Below are the code and all the weights of a small trained network. Each question names an input and a class and asks about switching units off, where a switched-off unit gives its printed mean instead of its output.

import numpy as np


def w(rows, s, z=0):
    codes = np.array(rows[::2]) - 128.0
    scale = np.full(codes.shape[1], s)
    scale[-1] = z or s
    return codes * scale


def f(y):
    return np.maximum(y, 0)


def log_softmax(a):
    a = a - a.max(-1, keepdims=True)
    return a - np.log(np.exp(a).sum(-1, keepdims=True))


def net(x, mask):
    res = np.array(x, float).reshape(1, 6) / 4 @ E
    y = f(res @ A[0][:, :-1].T + A[0][:, -1])
    res = res + np.where(mask, y, B[0][:, -1]) @ B[0][:, :-1]
    return log_softmax(res[-1] @ U[:, :-1].T + U[:, -1])


A, B = {}, {}
E = w([
[39,89,206,182,38,98,186,179,220],'x0',
[165,208,211,63,218,145,201,68,254],'x1',
[124,129,127,127,126,131,131,129,123],'x2',
[198,27,210,44,68,218,214,154,40],'x3',
[121,122,124,124,126,123,131,121,128],'x4',
[40,205,165,78,4,237,47,32,107],'x5',
],0.0046)
A[0] = w([
[211,76,76,204,237,11,184,214,163,70],'N1',
[185,219,253,13,208,166,232,40,235,224],'N2',
[212,147,54,81,191,157,85,88,45,252],'N3',
[70,197,66,199,161,66,60,104,185,84],'N4',
[41,206,144,98,53,201,49,40,121,59],'N5',
[48,201,159,84,55,204,61,36,122,82],'N6',
[106,36,57,164,51,143,79,176,18,158],'N7',
[33,74,201,192,41,92,196,189,208,204],'N8',
[70,199,67,197,162,62,61,104,182,74],'N9',
[163,55,179,65,84,181,188,163,72,84],'N10',
[72,199,68,196,161,69,62,101,188,62],'N11',
[55,85,207,190,52,108,172,195,201,229],'N12',
[174,74,191,48,97,194,190,140,73,56],'N13',
],0.0044,0.0024)
B[0] = w([
[79,58,82,39,110,252,221,220,100,231],'N1',
[79,68,27,235,93,83,34,160,229,253],'N2',
[60,195,130,111,224,118,60,91,88,211],'N3',
[204,44,200,173,97,178,184,73,69,194],'N4',
[97,56,89,62,102,229,211,208,112,206],'N5',
[95,59,78,78,107,216,194,205,124,207],'N6',
[97,109,52,213,88,61,50,146,228,207],'N7',
[58,197,149,83,244,143,68,77,47,237],'N8',
[208,37,207,178,90,182,189,67,68,192],'N9',
[185,70,183,208,119,123,123,55,95,182],'N10',
[211,38,208,184,87,180,189,66,70,189],'N11',
[63,200,135,91,240,132,67,80,53,232],'N12',
[198,50,187,228,97,124,122,49,110,177],'N13',
],0.005,0.0058)
U = w([
[192,96,196,164,100,135,166,76,106,95],'0',
[113,107,99,59,114,165,195,199,127,105],'1',
[125,140,129,128,131,119,117,123,128,167],'2',
[128,143,125,123,132,120,119,122,130,162],'3',
[118,121,85,172,106,96,83,140,180,110],'4',
[105,176,147,89,185,123,102,95,92,114],'5',
[164,200,156,71,80,71,153,143,134,97],'6',
[223,247,197,19,15,17,202,164,157,8],'7',
],0.014)

Each question gives the input, the list of numbers given to net, and the class t.
The units are the neurons (one row each of A and B). Each row of codes is followed by its name. A weight is (code - 128) times the scale printed after its matrix; where a second scale follows, it is the last column's (A, B and U).
mask holds one flag per neuron, in row order. A switched-off neuron (its flag False) gives its mean, the last column of its row in B, instead of its output. The means were averaged over made-up inputs and are rounded, as every weight is.
A unit's drop is (log p(t) with every unit on - log p(t) with that unit switched off) / (log p(t) with every unit on - log p(t) with every unit switched off).
The circuit of an input: a set's keep is (log p(t) with only the set's units on - log p(t) with every unit switched off) / (log p(t) with every unit on - log p(t) with every unit switched off). Starting from the 12 units with the biggest drops (on a tie, the unit counted first), units are removed one at a time, each time the one whose removal leaves the highest keep (on an exact tie, the one counted first), for as long as the keep stays at least 0.8.
units of the circuit, in order: the units of the circuit, biggest drop first
most important unit: the unit with the biggest drop
k most important neurons: the k neurons with the biggest drops, biggest first
drop when u is switched off: that unit's drop, to one decimal
input [6,-3,-1,3,-4,2], class 5: units of the circuit, in order => N8, N12
input [-1,-5,5,-6,0,8], class 1: 2 most important neurons => N5, N6
input [-4,-8,-5,3,-1,5], class 4: units of the circuit, in order => N7
input [7,-5,0,-2,3,-1], class 5: units of the circuit, in order => N8, N12
input [-4,-7,-5,1,3,4], class 4: 4 most important neurons => N7, N1, N8, N12
input [6,3,1,3,0,-4], class 5: units of the circuit, in order => N8, N12
input [0,6,-2,-4,4,-1], class 4: 2 most important neurons => N2, N8
input [-6,6,-5,1,-4,3], class 4: 3 most important neurons => N2, N8, N12
input [7,1,-3,2,6,6], class 5: 3 most important neurons => N8, N12, N1
input [7,6,4,-2,1,3], class 5: 2 most important neurons => N8, N12
input [-4,-7,-2,2,0,-3], class 4: 3 most important neurons => N7, N8, N12
input [6,6,-2,0,-3,0], class 4: 2 most important neurons => N2, N3
input [3,-7,-4,2,4,2], class 4: 2 most important neurons => N7, N1
input [-8,-2,-2,-6,8,-8], class 1: most important unit => N1
input [-6,6,-3,3,6,7], class 1: 2 most important neurons => N6, N5
input [6,6,0,5,8,-6], class 3: drop when N12 is switched off => 0.2
input [-6,-8,0,4,2,-6], class 4: drop when N8 is switched off => 0.1
input [7,6,-2,-7,-2,-5], class 0: drop when N8 is switched off => -0.1
input [3,-6,4,-8,-6,3], class 0: drop when N7 is switched off => 0.0
input [6,4,4,-3,3,-8], class 1: units of the circuit, in order => N1
